Below is a small trained network, with its code and all its weights. Each question gives an input and a target symbol and asks what happens when units are switched off, that is, made to give their printed mean instead of their output.

import numpy as np


def w(rows, s, z=0):
    codes = np.array(rows[::2]) - 128.0
    scale = np.full(codes.shape[1], s)
    scale[-1] = z or s
    return codes * scale


def f(y):
    return y / 2 * (1 + np.tanh(0.7978845608 * (y + 0.044715 * y**3)))


def softmax(a):
    e = np.exp(a - a.max(-1, keepdims=True))
    return e / e.sum(-1, keepdims=True)


def log_softmax(a):
    a = a - a.max(-1, keepdims=True)
    return a - np.log(np.exp(a).sum(-1, keepdims=True))


def net(x, mask):
    ids = ['ΠΩαβζτψ'.index(c) for c in x.split()]
    T = len(ids)
    res = E[ids] + P[:T]
    u = 0
    for l in range(2):
        q, k, v = (res @ M[l].T for M in (Q, K, V))
        z = softmax(np.where(np.tri(T) > 0, q @ k.T / 4**0.5, -1e9)) @ v
        res = res + np.where(mask[u], z, O[l][:, -1]) @ O[l][:, :-1]
        u += 1
        y = f(res @ A[l][:, :-1].T + A[l][:, -1])
        res = res + np.where(mask[u : u + 4], y, B[l][:, -1]) @ B[l][:, :-1]
        u += 4
    return log_softmax(res[-1] @ U[:, :-1].T + U[:, -1])


Q, K, V, O, A, B = {}, {}, {}, {}, {}, {}
E = w([
[235,144,101,41],'Π',
[122,101,188,216],'Ω',
[97,187,7,175],'α',
[53,112,243,48],'β',
[53,127,141,21],'ζ',
[195,67,155,244],'τ',
[191,146,201,43],'ψ',
],0.016)
P = w([
[185,176,113,147],'0',
[192,101,117,95],'1',
[75,174,186,166],'2',
[181,101,119,90],'3',
[34,148,205,155],'4',
[181,104,117,89],'5',
[6,129,218,153],'6',
],0.016)
Q[0] = w([
[152,147,199,191],'0.h1',
[125,2,79,124],'0.h1',
[173,136,227,110],'0.h1',
[124,170,140,221],'0.h1',
],0.0079)
K[0] = w([
[178,94,100,141],'0.h1',
[91,80,162,115],'0.h1',
[178,139,246,111],'0.h1',
[182,110,127,242],'0.h1',
],0.011)
V[0] = w([
[151,114,110,193],'0.h1',
[130,162,64,135],'0.h1',
[104,225,155,83],'0.h1',
[209,210,254,134],'0.h1',
],0.0074)
O[0] = w([
[160,219,37,201,135],'0.h1',
[233,253,70,239,106],'0.h1',
[236,36,232,171,126],'0.h1',
[155,219,63,119,254],'0.h1',
],0.0045,0.0085)
A[0] = w([
[135,4,1,118,130],'0.n1',
[49,198,42,211,70],'0.n2',
[230,83,59,38,4],'0.n3',
[64,98,57,247,89],'0.n4',
],0.0078,0.0041)
B[0] = w([
[15,51,14,180,156],'0.n1',
[66,118,163,48,224],'0.n2',
[171,4,121,122,254],'0.n3',
[135,79,198,136,220],'0.n4',
],0.011,0.0049)
Q[1] = w([
[198,70,163,42],'1.h1',
[220,12,57,156],'1.h1',
[170,66,53,2],'1.h1',
[176,160,181,98],'1.h1',
],0.0079)
K[1] = w([
[249,177,66,138],'1.h1',
[131,112,55,205],'1.h1',
[180,66,13,149],'1.h1',
[216,118,97,48],'1.h1',
],0.011)
V[1] = w([
[176,205,132,81],'1.h1',
[153,128,253,103],'1.h1',
[62,163,240,87],'1.h1',
[136,127,145,43],'1.h1',
],0.0059)
O[1] = w([
[169,178,134,171,98],'1.h1',
[131,176,76,166,254],'1.h1',
[253,182,74,81,133],'1.h1',
[145,120,141,89,207],'1.h1',
],0.0065,0.0045)
A[1] = w([
[131,190,205,48,156],'1.n1',
[181,165,131,151,248],'1.n2',
[55,150,118,7,251],'1.n3',
[134,75,108,227,190],'1.n4',
],0.013,0.0026)
B[1] = w([
[90,64,150,254,251],'1.n1',
[182,128,26,97,181],'1.n2',
[173,214,92,106,219],'1.n3',
[163,192,72,240,199],'1.n4',
],0.0086,0.013)
U = w([
[194,95,231,88,91],'Π',
[111,60,103,127,90],'Ω',
[102,131,254,173,147],'α',
[98,127,119,35,171],'β',
[45,127,51,101,115],'ζ',
[108,121,99,196,3],'τ',
[220,212,136,144,180],'ψ',
],0.0087,0.013)

Each question gives the input, a string of symbols that net reads in full, and the target symbol t.
The units are the heads (4 rows each of Q, K, V and O) and the neurons (one row each of A and B). Each row of codes is followed by its name. A weight is (code - 128) times the scale printed after its matrix; where a second scale follows, it is the last column's (O, A, B and U).
mask holds one flag per unit, layer by layer, with each layer's heads first. A switched-off unit (its flag False) gives its mean, the last column of its rows in O or B, instead of its output. The means were averaged over made-up inputs and are rounded, as every weight is.
A unit's drop is (log p(t) with every unit on - log p(t) with that unit switched off) / (log p(t) with every unit on - log p(t) with every unit switched off).
The circuit of an input: a set's keep is (log p(t) with only the set's units on - log p(t) with every unit switched off) / (log p(t) with every unit on - log p(t) with every unit switched off). Starting from all 10 units, units are removed one at a time, each time the one whose removal leaves the highest keep (on an exact tie, the one counted first), for as long as the keep stays at least 0.8.
circuit, biggest first: the units of the circuit, biggest drop first
top k neurons: the k neurons with the biggest drops, biggest first
k most important neurons of layer l: the k neurons of layer l with the biggest drops, biggest first
drop of u: that unit's drop, to one decimal
input β β τ Ω ψ, target ψ: circuit, biggest first : (1.h1)
input ψ β Ω Ω Π τ, target τ: top 2 neurons : (1.n4 0.n1)
input Ω τ Ω α α Ω ψ, target ψ: circuit, biggest first : (1.h1 0.n3)
input τ Ω ψ Ω Ω τ α, target ψ: circuit, biggest first : (1.n3 1.h1 0.n2)
input τ Π ψ ψ, target Π: circuit, biggest first : (0.n3 0.h1)
input Ω Ω Π α Ω β, target α: circuit, biggest first : (1.n1 1.h1)
input ψ Ω τ ψ ζ ψ β, target ψ: top 2 neurons : (0.n3 1.n3)
input Π Ω ψ τ β α, target ζ: top 3 neurons : (0.n1 0.n2 1.n1)
input Π ψ ψ ψ Π, target α: circuit, biggest first : (1.h1 0.h1 1.n2)
input Ω Ω Π Ω τ τ ζ, target ψ: top 3 neurons : (1.n3 0.n3 0.n4)
input β Ω τ, target ψ: 2 most important neurons of layer 1 : (1.n2 1.n1)
input ψ β ζ, target ψ: top 2 neurons : (0.n3 1.n3)
input ζ Ω τ ζ Ω Π Π, target α: 2 most important neurons of layer 0 : (0.n1 0.n3)
input Ω Π ψ Ω τ τ, target τ: 2 most important neurons of layer 0 : (0.n1 0.n2)
input β Ω ψ ψ ψ Ω α, target ψ: most important neuron of layer 0 : (0.n3)
input Ω τ Π α β, target ψ: drop of 0.n3 : 0.1
input Ω Ω β Π, target Ω: drop of 0.n3 : 0.7
input Π Π Ω β, target α: drop of 1.h1 : 0.2
